gim: [-2.87 -2.95 -4.69  4.37 -3.82 -3.00  1.62  4.37 -4.68 -3.00]
rida: [-5.00 -2.94 -2.21  0.98  0.24  4.72 -4.08 -7.12  4.79  5.98]
Velev: [-5.24 -4.71 -2.22  0.58  0.85  4.36 -4.45 -8.16  4.37  7.23]
lunat: [-5.00 -5.00 -2.21 -5.00 -5.00  4.72 -4.08 -4.08  4.79 -4.08]
zepum: [-1.63  5.22 -2.87 -2.95 -4.69  4.36 -4.99 -2.22  5.69  0.39]
next: [-4.71 -2.22  0.58]
[ 0.85  4.36 -4.45]
next: [-2.87 -2.95 -4.69  4.36]
[-4.99 -2.22  5.69]
next: [-1.63  5.22]
[-2.87 -2.95 -4.69]
next: [-5.00 -2.94 -2.21]
[0.98 0.24 4.72]
howmany gim: [-3.01]
0
howmany lunat: [-5.00]
4

zod: [-2.18  0.68  7.20  0.65 -2.12 -0.05  2.95 -1.86  5.93  2.94 -6.21 -4.57
 -2.08  4.59 -0.84 -4.28  0.84  0.75  5.41]
Bav: [-2.04  0.68 -4.93  0.50  6.02 -1.64 -2.60  2.18 -2.27 -2.24  4.73  3.80
  1.87 -2.09 -0.66  1.52 -1.30  1.34 -4.56]
Vugi: [-6.75  0.70 -0.91  5.01 -6.75  0.09  1.97 -3.27 -6.75  0.52 -1.36 -3.12
 -3.12 -1.36 -3.12  6.08  2.50 -6.59 -3.11]
balep: [ 2.98  0.68  3.77 -0.03 -3.94  5.79  3.25 -2.17  5.74  3.13 -6.69 -4.65
 -2.33  4.45  1.84 -4.01  1.11  0.13  6.06]
lutef: [-2.90  0.73  4.26  0.99 -2.55  0.53 -2.29  1.79 -2.61 -2.03  4.26  3.20
  1.58 -2.24 -0.92 -0.86 -0.86  4.26 -0.86]
suv: [-3.14  0.71  3.77  6.29  5.96  3.85 -2.92  2.10 -4.51 -2.73  6.02  4.35
  2.01 -3.53 -1.35  3.21 -3.53  0.15 -5.35]
bebe: [ 1.90  0.73  0.66 -7.73  3.70 -1.71 -2.87  2.05 -3.71 -2.62  5.55 -0.85
  2.02 -3.10 -1.15  2.63 -1.17  0.52 -5.09]
Zirab: [ 3.50  0.68  0.57 -0.46 -0.13  0.75 -0.91  2.27  8.05  0.31 -0.45  0.68
  1.00  5.11  3.12 -6.23 -1.94  5.76 -0.40]
vazol: [ 3.37  0.65 -2.53 -0.83  2.40 -4.18 -2.53  2.98 -2.53 -0.83  2.23 -2.53
  1.94  3.18  2.33 -4.58 -2.48 -0.83 -2.58]
howmany Vugi: [-3.12]
3
next: [ 2.10 -4.51 -2.73  6.02  4.35  2.01 -3.53]
[-1.35  3.21 -3.53]
howmany suv: [-1.34]
0
howmany vazol: [-0.83]
3
howmany lutef: [-0.86]
3

